Below is a small trained network, with its code and all its weights. Each question gives an input and a target symbol and asks what happens when units are switched off, that is, made to give their printed mean instead of their output.

import numpy as np


def w(rows, s, z=0):
    codes = np.array(rows[::2]) - 128.0
    scale = np.full(codes.shape[1], s)
    scale[-1] = z or s
    return codes * scale


def f(y):
    return y / 2 * (1 + np.tanh(0.7978845608 * (y + 0.044715 * y**3)))


def softmax(a):
    e = np.exp(a - a.max(-1, keepdims=True))
    return e / e.sum(-1, keepdims=True)


def log_softmax(a):
    a = a - a.max(-1, keepdims=True)
    return a - np.log(np.exp(a).sum(-1, keepdims=True))


def net(x, mask):
    ids = ['ηθτφψω'.index(c) for c in x.split()]
    T = len(ids)
    res = E[ids] + P[:T]
    r = res
    for j in range(2):
        rows = slice(4 * j, 4 * j + 4)
        q, k, v = (r @ M[0][rows].T for M in (Q, K, V))
        z = softmax(np.where(np.tri(T) > 0, q @ k.T / 4**0.5, -1e9)) @ v
        o = O[0][rows]
        res = res + np.where(mask[j], z, o[:, -1]) @ o[:, :-1]
    y = f(res @ A[0][:, :-1].T + A[0][:, -1])
    res = res + np.where(mask[2:10], y, B[0][:, -1]) @ B[0][:, :-1]
    return log_softmax(res[-1] @ U[:, :-1].T + U[:, -1])


Q, K, V, O, A, B = {}, {}, {}, {}, {}, {}
E = w([
[199,188,68,32,208,95],'η',
[205,102,106,114,45,88],'θ',
[224,100,147,94,161,225],'τ',
[65,90,133,251,163,77],'φ',
[112,198,134,51,70,183],'ψ',
[122,84,221,49,98,74],'ω',
],0.011)
P = w([
[19,107,108,193,170,215],'0',
[162,135,124,95,98,207],'1',
[184,141,158,50,83,123],'2',
[178,123,168,29,93,103],'3',
[198,127,179,25,89,79],'4',
[231,149,169,2,53,101],'5',
],0.0043)
Q[0] = w([
[158,117,125,111,95,85],'h1',
[175,139,123,90,83,118],'h1',
[64,101,126,181,150,89],'h1',
[8,49,107,254,230,12],'h1',
[177,163,208,28,144,191],'h2',
[88,127,11,220,121,121],'h2',
[180,141,229,69,146,180],'h2',
[100,78,163,152,86,7],'h2',
],0.0082)
K[0] = w([
[107,124,116,153,163,118],'h1',
[74,133,119,154,133,115],'h1',
[192,119,143,118,137,149],'h1',
[249,104,138,110,148,140],'h1',
[134,71,133,155,185,114],'h2',
[145,183,99,84,61,149],'h2',
[137,80,152,175,185,123],'h2',
[77,152,152,118,87,130],'h2',
],0.014)
V[0] = w([
[167,185,104,56,55,151],'h1',
[131,153,185,59,95,96],'h1',
[137,123,102,206,200,137],'h1',
[130,98,114,177,183,73],'h1',
[113,87,255,114,116,157],'h2',
[11,111,195,183,103,112],'h2',
[218,134,168,63,137,164],'h2',
[14,160,102,154,130,150],'h2',
],0.0073)
O[0] = w([
[116,52,3,56,93,179,217],'h1',
[54,148,42,110,92,202,168],'h1',
[195,128,230,156,189,88,46],'h1',
[133,193,201,145,224,93,4],'h1',
[43,132,235,175,50,143,214],'h2',
[72,136,100,209,10,33,83],'h2',
[94,120,210,41,219,250,225],'h2',
[66,134,4,241,30,104,82],'h2',
],0.0047,0.0035)
A[0] = w([
[116,121,88,187,32,4,217],'n1',
[179,162,255,194,117,48,121],'n2',
[149,188,224,161,180,75,223],'n3',
[233,130,71,58,168,86,203],'n4',
[148,135,149,103,109,131,173],'n5',
[101,145,72,149,90,157,187],'n6',
[73,80,248,112,124,76,163],'n7',
[140,49,65,184,112,77,252],'n8',
],0.0068,0.003)
B[0] = w([
[254,132,60,146,153,146,253],'n1',
[59,206,92,175,142,200,240],'n2',
[68,142,169,167,126,184,199],'n3',
[56,122,103,126,131,42,227],'n4',
[129,111,146,111,113,96,194],'n5',
[107,93,93,111,85,145,189],'n6',
[35,209,166,213,122,102,168],'n7',
[239,84,144,124,82,77,163],'n8',
],0.007,0.005)
U = w([
[107,153,80,107,202,74,134],'η',
[254,85,117,111,75,56,213],'θ',
[183,120,187,121,172,179,130],'τ',
[164,156,97,171,150,145,4],'φ',
[90,133,64,129,100,173,120],'ψ',
[33,129,203,139,118,89,169],'ω',
],0.0074,0.0026)

Each question gives the input, a string of symbols that net reads in full, and the target symbol t.
The units are the heads (4 rows each of Q, K, V and O) and the neurons (one row each of A and B). Each row of codes is followed by its name. A weight is (code - 128) times the scale printed after its matrix; where a second scale follows, it is the last column's (O, A, B and U).
mask holds one flag per unit, heads first, then neurons. A switched-off unit (its flag False) gives its mean, the last column of its rows in O or B, instead of its output. The means were averaged over made-up inputs and are rounded, as every weight is.
A unit's drop is (log p(t) with every unit on - log p(t) with that unit switched off) / (log p(t) with every unit on - log p(t) with every unit switched off).
The circuit of an input: a set's keep is (log p(t) with only the set's units on - log p(t) with every unit switched off) / (log p(t) with every unit on - log p(t) with every unit switched off). Starting from all 10 units, units are removed one at a time, each time the one whose removal leaves the highest keep (on an exact tie, the one counted first), for as long as the keep stays at least 0.8.
units of the circuit, in order: the units of the circuit, biggest drop first
k most important neurons: the k neurons with the biggest drops, biggest first
drop when u is switched off: that unit's drop, to one decimal
input θ θ ω ω, target ω: units of the circuit, in order	[n7, h2]
input τ τ ψ ψ φ ψ, target ω: units of the circuit, in order	[h1, n1]
input φ η η τ, target φ: units of the circuit, in order	[h1, h2, n2, n1]
input ψ η ψ ψ η η, target η: most important neuron	[n4]
input ψ η θ φ τ, target θ: units of the circuit, in order	[h2, n2]
input φ τ θ θ, target φ: 2 most important neurons	[n1, n2]
input φ ψ ψ θ, target φ: units of the circuit, in order	[h1, h2, n2, n1]
input ψ τ ψ τ ω ω, target ω: units of the circuit, in order	[h2, n7]
input ψ ψ η θ φ, target θ: 2 most important neurons	[n8, n2]
input φ φ τ φ ω, target φ: units of the circuit, in order	[h2, h1, n1, n2]
input η τ θ φ τ η, target ω: 3 most important neurons	[n3, n1, n4]
input ψ φ τ, target θ: units of the circuit, in order	[h2, n8]
input ψ ψ ψ ψ τ φ, target θ: units of the circuit, in order	[n2, n8]
input τ ψ θ φ η τ, target ω: 2 most important neurons	[n1, n3]
input τ φ ω η ω η, target ω: 3 most important neurons	[n3, n4, n1]
input ψ ψ τ ψ, target τ: most important neuron	[n2]
input φ ψ ψ, target φ: drop when n6 is switched off	0.0
input φ θ η η, target φ: drop when h1 is switched off	3.2
input ψ φ η τ ψ ψ, target θ: drop when h2 is switched off	1.7
